Below is a small trained network, with its code and all its weights. Each question gives an input and a target symbol and asks what happens when units are switched off, that is, made to give their printed mean instead of their output.

import numpy as np


def w(rows, s, z=0):
    codes = np.array(rows[::2]) - 128.0
    scale = np.full(codes.shape[1], s)
    scale[-1] = z or s
    return codes * scale


def norm(h):
    return h / np.sqrt((h * h).mean(-1, keepdims=True) + 1e-5)


def f(y):
    return np.maximum(y, 0)


def softmax(a):
    e = np.exp(a - a.max(-1, keepdims=True))
    return e / e.sum(-1, keepdims=True)


def log_softmax(a):
    a = a - a.max(-1, keepdims=True)
    return a - np.log(np.exp(a).sum(-1, keepdims=True))


def net(x, mask):
    ids = ['βγδζθλμξπτφψω'.index(c) for c in x.split()]
    T = len(ids)
    res = E[ids] + P[:T]
    r = norm(res)
    for j in range(3):
        rows = slice(3 * j, 3 * j + 3)
        q, k, v = (r @ M[0][rows].T for M in (Q, K, V))
        z = softmax(np.where(np.tri(T) > 0, q @ k.T / 3**0.5, -1e9)) @ v
        o = O[0][rows]
        res = res + np.where(mask[j], z, o[:, -1]) @ o[:, :-1]
    y = f(norm(res) @ A[0][:, :-1].T + A[0][:, -1])
    res = res + np.where(mask[3:7], y, B[0][:, -1]) @ B[0][:, :-1]
    return log_softmax(norm(res)[-1] @ U[:, :-1].T + U[:, -1])


Q, K, V, O, A, B = {}, {}, {}, {}, {}, {}
E = w([
[113,109,150,92,128,127,205,140,50,142,248],'β',
[134,126,88,97,168,75,113,135,67,150,170],'γ',
[115,148,130,122,209,127,150,222,48,166,198],'δ',
[95,86,219,103,148,70,155,95,101,243,27],'ζ',
[65,80,181,6,139,115,112,65,121,156,226],'θ',
[181,34,101,252,141,73,161,154,165,171,174],'λ',
[124,128,159,100,198,166,165,230,56,77,177],'μ',
[154,146,60,51,238,109,204,209,92,109,118],'ξ',
[97,138,130,64,226,177,93,137,134,154,150],'π',
[208,160,253,81,102,177,194,99,170,193,148],'τ',
[103,168,69,191,60,223,189,180,125,239,102],'φ',
[60,63,49,135,120,150,204,108,27,122,191],'ψ',
[91,161,167,117,223,126,27,229,18,113,193],'ω',
],0.014)
P = w([
[127,101,63,62,189,216,125,161,96,190,191],'0',
[99,186,60,127,165,107,206,114,153,137,193],'1',
[78,140,85,65,137,77,109,156,185,157,181],'2',
[177,81,83,66,168,218,93,161,68,180,154],'3',
[123,191,88,157,167,119,207,110,153,121,152],'4',
[92,136,104,81,117,77,94,157,182,146,164],'5',
[199,74,95,73,150,214,75,156,63,174,127],'6',
[141,182,105,184,169,113,227,103,152,113,112],'7',
[104,131,123,96,102,78,85,154,184,142,149],'8',
[218,67,107,95,134,208,66,160,59,174,104],'9',
[153,168,123,216,160,110,223,91,159,114,87],'10',
[120,128,137,112,83,77,77,156,186,133,132],'11',
[228,66,118,111,105,196,60,151,68,156,84],'12',
[157,172,141,245,213,114,236,89,132,91,103],'13',
],0.012)
Q[0] = w([
[62,124,108,174,129,70,109,196,75,138,150],'h0',
[132,154,182,77,96,190,127,226,219,157,183],'h0',
[192,22,136,103,85,148,156,233,95,145,128],'h0',
[236,136,126,102,153,180,118,87,35,175,102],'h1',
[97,120,92,133,49,230,117,160,133,159,97],'h1',
[223,17,84,105,159,226,103,161,69,205,111],'h1',
[175,121,114,130,119,184,134,53,66,145,91],'h2',
[169,105,115,148,179,127,124,178,118,230,167],'h2',
[233,21,119,38,155,228,82,111,6,155,94],'h2',
],0.013)
K[0] = w([
[125,126,81,190,145,85,106,212,75,124,203],'h0',
[125,131,124,41,53,171,59,197,197,172,190],'h0',
[233,69,104,80,31,128,115,220,96,118,102],'h0',
[238,160,188,197,57,105,126,74,172,171,67],'h1',
[41,77,111,176,86,194,161,111,194,149,121],'h1',
[174,90,161,197,23,130,90,144,155,143,30],'h1',
[159,110,130,195,71,162,122,66,101,145,78],'h2',
[194,148,152,199,145,87,128,184,141,216,130],'h2',
[201,112,182,194,3,127,104,122,177,144,12],'h2',
],0.012)
V[0] = w([
[52,68,185,145,127,129,131,119,96,166,123],'h0',
[140,150,160,88,95,55,141,129,120,176,78],'h0',
[174,112,111,133,66,200,104,144,142,125,136],'h0',
[143,62,151,148,153,110,133,87,126,111,185],'h1',
[176,111,104,184,144,124,126,103,168,69,142],'h1',
[84,63,57,215,146,124,123,169,167,103,149],'h1',
[147,182,170,142,87,127,163,129,125,187,89],'h2',
[175,119,249,101,207,50,150,89,124,136,144],'h2',
[237,190,142,98,111,144,102,141,174,153,188],'h2',
],0.011)
O[0] = w([
[142,199,72,68,166,123,155,226,107,90,118,144],'h0',
[83,80,84,158,228,135,157,205,65,137,204,70],'h0',
[120,168,128,101,199,134,107,65,135,110,185,74],'h0',
[186,90,129,170,49,178,54,150,133,147,79,122],'h1',
[147,98,55,38,109,186,135,186,127,102,107,2],'h1',
[183,1,125,100,171,140,79,112,57,187,107,132],'h1',
[65,161,91,95,143,163,112,105,106,171,200,76],'h2',
[117,5,102,101,171,59,197,49,98,235,55,183],'h2',
[139,83,28,43,100,156,168,224,150,169,118,188],'h2',
],0.009,0.0068)
A[0] = w([
[159,118,52,204,76,94,216,30,46,84,114,70],'n0',
[62,97,68,167,121,2,127,128,81,100,104,186],'n1',
[218,136,126,223,194,186,209,97,64,111,79,125],'n2',
[85,64,138,134,169,37,66,150,157,95,69,3],'n3',
],0.0084,0.0061)
B[0] = w([
[125,119,137,138,217,191,93,255,155,203,183,191],'n0',
[187,191,162,93,131,183,65,45,88,19,75,254],'n1',
[8,73,112,168,110,96,154,33,189,71,161,228],'n2',
[20,155,21,192,89,209,233,174,210,172,250,162],'n3',
],0.009,0.0091)
U = w([
[183,147,173,150,42,172,232,143,114,135,123,92],'β',
[195,131,71,191,123,13,90,117,162,153,152,208],'γ',
[141,82,215,127,160,104,152,177,131,191,188,2],'δ',
[139,172,149,153,185,134,133,25,83,189,102,64],'ζ',
[94,128,188,101,81,76,96,132,176,195,44,172],'θ',
[181,74,123,122,129,207,98,109,108,150,90,223],'λ',
[191,107,237,70,115,137,164,78,112,82,109,38],'μ',
[61,54,109,77,78,9,99,113,143,85,180,147],'ξ',
[178,167,106,88,239,159,116,118,223,100,47,46],'π',
[86,149,32,130,109,162,151,127,151,223,104,137],'τ',
[101,171,119,143,167,210,64,152,131,115,146,138],'φ',
[129,158,88,151,49,135,97,53,87,95,86,188],'ψ',
[140,150,159,145,162,66,112,210,102,142,55,204],'ω',
],0.011,0.0041)

Each question gives the input, a string of symbols that net reads in full, and the target symbol t.
The units are the heads (3 rows each of Q, K, V and O) and the neurons (one row each of A and B). Each row of codes is followed by its name. A weight is (code - 128) times the scale printed after its matrix; where a second scale follows, it is the last column's (O, A, B and U).
mask holds one flag per unit, heads first, then neurons. A switched-off unit (its flag False) gives its mean, the last column of its rows in O or B, instead of its output. The means were averaged over made-up inputs and are rounded, as every weight is.
A unit's drop is (log p(t) with every unit on - log p(t) with that unit switched off) / (log p(t) with every unit on - log p(t) with every unit switched off).
The circuit of an input: a set's keep is (log p(t) with only the set's units on - log p(t) with every unit switched off) / (log p(t) with every unit on - log p(t) with every unit switched off). Starting from all 7 units, units are removed one at a time, each time the one whose removal leaves the highest keep (on an exact tie, the one counted first), for as long as the keep stays at least 0.8.
units of the circuit, in order: the units of the circuit, biggest drop first
k most important neurons: the k neurons with the biggest drops, biggest first
which heads matter: for each layer, one digit per head in row order, 1 if its drop is at least 0.15 and else 0, layers parted by /
drop of u: that unit's drop, to one decimal
input τ β ω λ δ δ φ δ φ, target ζ: units of the circuit, in order -> [h1 n1]
input δ π λ λ τ π μ τ τ, target δ: which heads matter -> 100
input ω δ ξ ω δ μ ψ, target ψ: units of the circuit, in order -> [h2 n0 h0]
input ψ δ θ λ ω ξ φ ξ λ τ γ π ψ, target τ: which heads matter -> 001
input τ γ π δ ω τ δ, target τ: units of the circuit, in order -> [h2]
input ξ ξ ψ π λ β, target μ: units of the circuit, in order -> [n1 n2]
input γ π φ δ ψ π ξ λ λ ξ τ ζ λ μ, target ξ: which heads matter -> 000
input ξ τ π θ β φ γ δ δ ω β δ, target ω: units of the circuit, in order -> [h0 n1 h2]
input ψ π δ ξ π μ μ, target μ: 3 most important neurons -> [n3 n0 n1]
input γ β ξ β δ γ γ δ μ, target β: units of the circuit, in order -> [n3 n2 n0 h2]
input ω λ λ ξ β, target δ: 3 most important neurons -> [n0 n3 n1]
input ξ ψ β π ξ μ δ, target δ: units of the circuit, in order -> [n1 h1]
input ψ ξ β μ π ω ξ, target ξ: units of the circuit, in order -> [n2 n1 h0]
input λ δ ξ τ γ ξ θ μ ξ ξ, target τ: units of the circuit, in order -> [h2]
input μ θ ξ ω, target ω: which heads matter -> 001
input ξ δ δ δ μ β μ δ φ ω γ, target λ: units of the circuit, in order -> [h0 h1]
input μ λ ζ μ ψ μ τ λ ω μ δ ψ, target λ: which heads matter -> 010
input μ θ β δ δ ξ ω τ τ, target δ: 2 most important neurons -> [n1 n2]
input δ ζ γ ψ θ, target μ: which heads matter -> 100
input μ θ λ τ ω γ γ μ π ζ ψ, target φ: units of the circuit, in order -> [n0]
input ξ τ λ π τ λ ω θ π τ τ γ, target ψ: which heads matter -> 000
input φ φ ψ θ μ ξ ζ θ ξ ξ, target ζ: which heads matter -> 001
input λ ω δ ω τ μ ξ φ ξ δ, target φ: which heads matter -> 001
input τ γ ψ, target λ: which heads matter -> 000
input ω δ δ λ δ ω μ μ δ, target ω: which heads matter -> 100
input μ δ π, target τ: 2 most important neurons -> [n3 n2]
input π δ ω π ζ δ θ λ ξ δ ψ π, target τ: units of the circuit, in order -> [n3]
input φ μ ξ β ω φ ψ φ φ δ ψ ζ δ, target ζ: drop of n1 -> 0.0
input τ μ γ λ δ β ω ξ δ ψ ζ ψ ψ, target ζ: drop of n1 -> 0.0
input δ π π μ ξ μ, target β: drop of n3 -> 0.6
